Each row has a name. Each piece below is followed by the name of the row it came from, unless a question asks for something else. Each question is about the rows just above it.

(60): [ 98 139 102  99 162 118 132 109 109  87]
(42): [170 161 141 139 132 161 163 163 113 160]
(23): [131 141 139 122 143 125 122 142 118 139]
(170): [ 81  79  77 111  52  95 100  73 116  62]
(125): [122 145 170 161 141 137 132 144 169 159]
(113): [100  73  79 116  52  94  81  77  62 111]
(124): [118  99  98  89 119 101 157 170 117 150]
(22): [118  99  98 139 132 161 109 102  87 109]
What are the next 2 entries after [170 161 141 137 132]?
[144 169]
Give the next 2 entries after [ 99 162].
[118 132]
Which row holds these entries in another order? [ 62 116  73 100  95  52 111  77  79  81]
(170)
Put [ 87  98  99 102 109 109 118 132 139 161] back in order: which row is it?
(22)
Which row holds [170 161 141 139 132 161 163 163 113 160]?
(42)
What are the next 2 entries after [163 163]?
[113 160]
Put [100 111  95 116  77  81  62  52  79  73] back in order: which row is it?
(170)

(87): [103 105 104 103 101 103 106 104 102 102 105 101 102 102 102 103 100 102
 102 103]
(11): [148  61 122  86 192 145  70 148 202 128  49 201 113 114  79 122 161  38
  48 146]
(99): [103 102 105 103 103 104 101 106 105 105 103 102 102 100 101 102 102 103
 102 102]
[102 103 102 102 103 102 105 103 103 104 101 106 105 105 103 102 102 100
 101 102] is which row reordered?
(99)
[100 101 101 102 102 102 102 102 102 102 103 103 103 103 103 104 104 105
 105 106] is which row reordered?
(87)
The next 2 entries after [ 70 148 202 128  49 201 113 114  79]:
[122 161]
[103 103 105 104 103 101 103 106 104 102 102 105 101 102 102 102 103 100
 102 102] is which row reordered?
(87)

(142): [204  91 142 109 176 194  99 111]
(48): [186  83 147 101 173 177  98 116]
(171): [139  93 185 114 103 117 116 204]
(126): [132 168 149  86 116 111 180 135]
(85): [132 183  55 162 104 114 116 202]
(115): [128 183 162  55 104 103 192 155]
(185): [139  91 193 110 103 119 120 211]
(68): [144  96 190 106 113 118 123 210]
(20): [131  99 181 110 106 118 121 204]
Give the next 2 entries after [109 176 194].
[ 99 111]
What are the next 2 entries after [183 162  55 104]?
[103 192]

(129): [ 79  76 175 169  95  84  95]
(82): [ 55  71 137 161 164  83 164]
(12): [168 152 145 137 104 167 104]
(8): [164  55  71 137 165  83 161]
Give the next 2 entries after [ 76 175 169].
[95 84]
Give the next 2 entries after [137 165].
[ 83 161]
What are the next 2 entries after [137 161]?
[164  83]
[104 104 137 145 152 167 168] is which row reordered?
(12)
[137 161 164  83 164  55  71] is which row reordered?
(82)
The next 2 entries after [164  55  71]:
[137 165]

(128): [109 131 105 154 118 114 110 135 150 220 132 117 130 127 150 168 128 129
 119 168  92 114 167 109  97 159 108 116 105]
(75): [109 131 105 154 114 150 110 220 132 118 135 117  94 127 150 168 128 129
 140 148 153 176 144 103 170 115 165 128  93]
(49): [114 116 119 127 110 168 132 109 159 168 117 167  92 134 118  97 109 128
 114 105 105 131 150 150 154 129 130 108 220]
Give the next 2 entries after [150 220].
[132 117]
Put [168 127 154 114 105 108 132  97 118 130 116 168 110 109 135 109 150 220
 167 159 114 117 119 105  92 129 128 131 150] back in order: which row is it?
(128)
Give the next 2 entries after [110 168 132 109 159 168 117].
[167  92]

